Below is a small trained network, with its code and all its weights. Each question gives an input and a class and asks what happens when units are switched off, that is, made to give their printed mean instead of their output.

import numpy as np


def w(rows, s, z=0):
    codes = np.array(rows[::2]) - 128.0
    scale = np.full(codes.shape[1], s)
    scale[-1] = z or s
    return codes * scale


def f(y):
    return np.maximum(y, 0)


def log_softmax(a):
    a = a - a.max(-1, keepdims=True)
    return a - np.log(np.exp(a).sum(-1, keepdims=True))


def net(x, mask):
    res = np.array(x, float).reshape(1, 8) / 4 @ E
    y = f(res @ A[0][:, :-1].T + A[0][:, -1])
    res = res + np.where(mask, y, B[0][:, -1]) @ B[0][:, :-1]
    return log_softmax(res[-1] @ U[:, :-1].T + U[:, -1])


A, B = {}, {}
E = w([
[126,127,126],'x0',
[128,127,129],'x1',
[254,118,79],'x2',
[129,129,129],'x3',
[142,231,190],'x4',
[127,129,127],'x5',
[144,74,242],'x6',
[127,128,129],'x7',
],0.0051)
A[0] = w([
[141,177,170,85],'n0',
[119,40,87,61],'n1',
[106,127,129,99],'n2',
[91,211,6,30],'n3',
[217,130,109,51],'n4',
[95,69,76,84],'n5',
[181,131,122,75],'n6',
[86,135,127,87],'n7',
[162,125,122,72],'n8',
[131,109,137,242],'n9',
[72,130,130,54],'n10',
[60,138,143,56],'n11',
[165,59,222,64],'n12',
[186,139,119,55],'n13',
[144,69,226,58],'n14',
[141,191,164,61],'n15',
[103,69,94,65],'n16',
[77,159,34,161],'n17',
[28,118,141,33],'n18',
[117,58,89,72],'n19',
[147,199,156,65],'n20',
[115,52,83,67],'n21',
[125,65,99,85],'n22',
[22,137,146,26],'n23',
[98,64,94,72],'n24',
[108,71,110,91],'n25',
[165,254,171,36],'n26',
[86,94,141,64],'n27',
[113,126,154,159],'n28',
[77,129,136,50],'n29',
[139,107,157,89],'n30',
[192,123,116,25],'n31',
[131,44,127,99],'n32',
[150,87,184,68],'n33',
[241,111,117,54],'n34',
[149,119,144,98],'n35',
[158,79,198,127],'n36',
[124,96,133,130],'n37',
[135,111,140,253],'n38',
[122,59,108,79],'n39',
[21,137,155,25],'n40',
[236,110,112,44],'n41',
[60,131,139,28],'n42',
[199,148,114,65],'n43',
[170,126,120,59],'n44',
],0.0085,0.0055)
B[0] = w([
[111,162,173,145],'n0',
[98,164,189,147],'n1',
[121,118,125,129],'n2',
[240,47,209,166],'n3',
[62,70,124,148],'n4',
[104,179,156,147],'n5',
[90,101,124,137],'n6',
[114,102,127,134],'n7',
[97,105,134,130],'n8',
[131,188,7,242],'n9',
[98,85,125,132],'n10',
[83,93,134,139],'n11',
[195,70,186,163],'n12',
[73,94,121,135],'n13',
[209,80,175,159],'n14',
[112,170,177,140],'n15',
[124,155,162,138],'n16',
[204,93,129,202],'n17',
[68,56,128,143],'n18',
[104,163,176,144],'n19',
[98,177,171,142],'n20',
[99,170,180,145],'n21',
[104,154,170,143],'n22',
[52,60,132,145],'n23',
[115,168,166,141],'n24',
[124,159,157,140],'n25',
[67,228,211,159],'n26',
[128,109,134,133],'n27',
[132,125,92,165],'n28',
[87,89,126,130],'n29',
[149,114,137,133],'n30',
[69,64,132,131],'n31',
[123,163,167,151],'n32',
[171,92,159,142],'n33',
[57,54,125,161],'n34',
[126,111,135,131],'n35',
[189,99,144,174],'n36',
[137,148,128,142],'n37',
[127,192,3,254],'n38',
[114,150,167,141],'n39',
[47,62,133,147],'n40',
[67,52,122,156],'n41',
[77,67,119,132],'n42',
[63,100,131,144],'n43',
[92,90,129,130],'n44',
],0.033,0.0054)
U = w([
[32,74,116,53],'0',
[145,192,103,253],'1',
[143,186,103,243],'2',
[231,114,205,70],'3',
[128,192,102,166],'4',
[94,254,206,10],'5',
[131,188,86,89],'6',
],0.0053,0.005)

Each question gives the input, the list of numbers given to net, and the class t.
The units are the neurons (one row each of A and B). Each row of codes is followed by its name. A weight is (code - 128) times the scale printed after its matrix; where a second scale follows, it is the last column's (A, B and U).
mask holds one flag per neuron, in row order. A switched-off neuron (its flag False) gives its mean, the last column of its row in B, instead of its output. The means were averaged over made-up inputs and are rounded, as every weight is.
A unit's drop is (log p(t) with every unit on - log p(t) with that unit switched off) / (log p(t) with every unit on - log p(t) with every unit switched off).
The circuit of an input: a set's keep is (log p(t) with only the set's units on - log p(t) with every unit switched off) / (log p(t) with every unit on - log p(t) with every unit switched off). Starting from the 12 units with the biggest drops (on a tie, the unit counted first), units are removed one at a time, each time the one whose removal leaves the highest keep (on an exact tie, the one counted first), for as long as the keep stays at least 0.8.
units of the circuit, in order: the units of the circuit, biggest drop first
top k neurons: the k neurons with the biggest drops, biggest first
drop when u is switched off: that unit's drop, to one decimal
input [6,1,2,-2,6,1,4,-1], class 5: units of the circuit, in order -> n26
input [-3,-2,-8,-8,6,1,8,2], class 0: units of the circuit, in order -> n40; n23
input [6,7,0,3,1,4,8,1], class 3: top 3 neurons -> n12; n14; n36
input [-6,2,2,-4,1,-7,-8,-3], class 3: top 2 neurons -> n3; n17
input [4,-8,8,-1,-8,0,8,1], class 0: top 3 neurons -> n34; n41; n4
input [-5,2,6,6,1,-4,-7,-5], class 3: top 2 neurons -> n3; n17
input [4,0,-1,4,6,-5,1,-1], class 5: units of the circuit, in order -> n26; n17
input [5,5,-7,-2,4,4,8,-1], class 3: top 2 neurons -> n14; n12
input [6,7,2,0,5,3,8,-7], class 3: units of the circuit, in order -> n12; n14
input [3,-6,-7,-4,-6,2,3,6], class 0: units of the circuit, in order -> n18; n40
input [-2,-3,4,3,4,-4,6,-1], class 3: top 3 neurons -> n12; n14; n36
input [-7,2,-1,-2,-4,6,-8,2], class 3: top 2 neurons -> n3; n17
input [6,-7,-5,2,6,2,8,-3], class 3: top 4 neurons -> n14; n12; n36; n33
input [-2,-5,-1,8,-5,-2,-8,-4], class 3: units of the circuit, in order -> n3
input [-2,5,3,-3,7,-2,-3,2], class 5: top 2 neurons -> n26; n20
input [-6,-3,0,-6,8,4,7,1], class 5: drop when n26 is switched off -> 1.1
input [6,-7,4,-8,8,3,-2,2], class 5: drop when n26 is switched off -> 0.5
input [-3,-5,-5,8,7,6,8,6], class 3: drop when n36 is switched off -> 0.3
input [-5,-1,4,-4,-6,0,4,-1], class 5: drop when n38 is switched off -> -0.1
